-20.3 -6.9 -3.7 26.4
56.6 14.7 6.7 50.6
-0.1 -4.7 20.0 17.6
16.2 5.2 -33.8 12.0
28.6 7.6 -30.6 13.5
-5.8 1.3 20.2 13.2
-22.9 -11.1 9.4 28.9
->
-22.9 -11.1 9.4 28.9
-20.3 -6.9 -3.7 26.4
-0.1 -4.7 20.0 17.6
-5.8 1.3 20.2 13.2
16.2 5.2 -33.8 12.0
28.6 7.6 -30.6 13.5
56.6 14.7 6.7 50.6

5.1 7.8 -18.2 -19.1 -0.2 2.1 -5.5 -29.0
16.4 -15.4 9.2 12.9 66.3 -8.8 23.4 -8.7
3.2 -34.2 -30.8 -21.0 71.8 -21.4 39.8 -16.9
-13.3 -11.5 -8.4 -7.8 30.6 -3.3 13.6 5.9
-0.9 0.6 2.7 19.1 -35.2 -6.6 -5.1 1.6
->
3.2 -34.2 -30.8 -21.0 71.8 -21.4 39.8 -16.9
16.4 -15.4 9.2 12.9 66.3 -8.8 23.4 -8.7
-13.3 -11.5 -8.4 -7.8 30.6 -3.3 13.6 5.9
-0.9 0.6 2.7 19.1 -35.2 -6.6 -5.1 1.6
5.1 7.8 -18.2 -19.1 -0.2 2.1 -5.5 -29.0

47.2 31.3 29.5 -22.0 -5.9 36.3 33.1 5.6
33.9 41.4 -64.3 -32.5 -2.8 38.2 -4.8 -46.1
-59.6 -18.4 42.5 54.6 -0.2 4.0 48.1 -43.9
-22.8 62.5 -34.3 29.0 -18.4 7.7 -54.7 -65.3
52.1 -61.1 -18.8 -16.7 28.1 -33.2 -36.2 26.3
-23.4 -65.1 2.9 42.4 -39.7 -7.4 7.7 46.6
57.0 -60.3 -27.1 -37.7 -7.8 33.8 -61.3 4.6
-53.8 -61.5 52.4 31.7 -3.3 26.4 35.3 -39.7
30.8 14.5 -12.0 -14.0 54.3 65.7 -57.3 -28.4
->
-23.4 -65.1 2.9 42.4 -39.7 -7.4 7.7 46.6
-53.8 -61.5 52.4 31.7 -3.3 26.4 35.3 -39.7
52.1 -61.1 -18.8 -16.7 28.1 -33.2 -36.2 26.3
57.0 -60.3 -27.1 -37.7 -7.8 33.8 -61.3 4.6
-59.6 -18.4 42.5 54.6 -0.2 4.0 48.1 -43.9
30.8 14.5 -12.0 -14.0 54.3 65.7 -57.3 -28.4
47.2 31.3 29.5 -22.0 -5.9 36.3 33.1 5.6
33.9 41.4 -64.3 -32.5 -2.8 38.2 -4.8 -46.1
-22.8 62.5 -34.3 29.0 -18.4 7.7 -54.7 -65.3

-26.6 -23.2 -39.1
-25.5 -3.3 12.4
-11.2 -32.8 8.3
-12.8 47.1 -56.5
38.8 13.0 18.5
->
-11.2 -32.8 8.3
-26.6 -23.2 -39.1
-25.5 -3.3 12.4
38.8 13.0 18.5
-12.8 47.1 -56.5

-20.8 -1.7 32.1 4.3 -7.8 42.5 -1.5 -0.8 5.2 5.1 -24.6
-9.4 -14.2 3.0 -24.2 -7.2 -1.5 -15.9 3.0 5.9 4.4 -3.7
-25.5 7.5 37.3 8.7 28.8 -3.1 -7.5 5.5 16.2 5.9 16.4
-24.2 -13.1 5.7 3.2 5.1 -9.7 -37.5 -13.3 2.1 -2.2 -32.5
-7.5 -3.9 10.8 -3.6 -2.0 15.9 -14.3 10.5 -0.7 0.7 -63.3
2.6 -0.9 -9.4 1.1 38.4 -16.8 -13.4 7.8 16.8 9.1 -16.2
-45.5 7.6 1.2 3.1 -3.7 2.5 3.1 19.6 7.0 19.5 53.2
-2.6 4.1 -0.5 3.9 8.0 -12.3 0.6 4.3 5.6 -9.8 6.6
->
-9.4 -14.2 3.0 -24.2 -7.2 -1.5 -15.9 3.0 5.9 4.4 -3.7
-24.2 -13.1 5.7 3.2 5.1 -9.7 -37.5 -13.3 2.1 -2.2 -32.5
-7.5 -3.9 10.8 -3.6 -2.0 15.9 -14.3 10.5 -0.7 0.7 -63.3
-20.8 -1.7 32.1 4.3 -7.8 42.5 -1.5 -0.8 5.2 5.1 -24.6
2.6 -0.9 -9.4 1.1 38.4 -16.8 -13.4 7.8 16.8 9.1 -16.2
-2.6 4.1 -0.5 3.9 8.0 -12.3 0.6 4.3 5.6 -9.8 6.6
-25.5 7.5 37.3 8.7 28.8 -3.1 -7.5 5.5 16.2 5.9 16.4
-45.5 7.6 1.2 3.1 -3.7 2.5 3.1 19.6 7.0 19.5 53.2

-75.2 39.0
-0.7 4.0
2.8 -34.4
15.4 8.6
22.5 -19.5
-19.6 -0.2
->
2.8 -34.4
22.5 -19.5
-19.6 -0.2
-0.7 4.0
15.4 8.6
-75.2 39.0
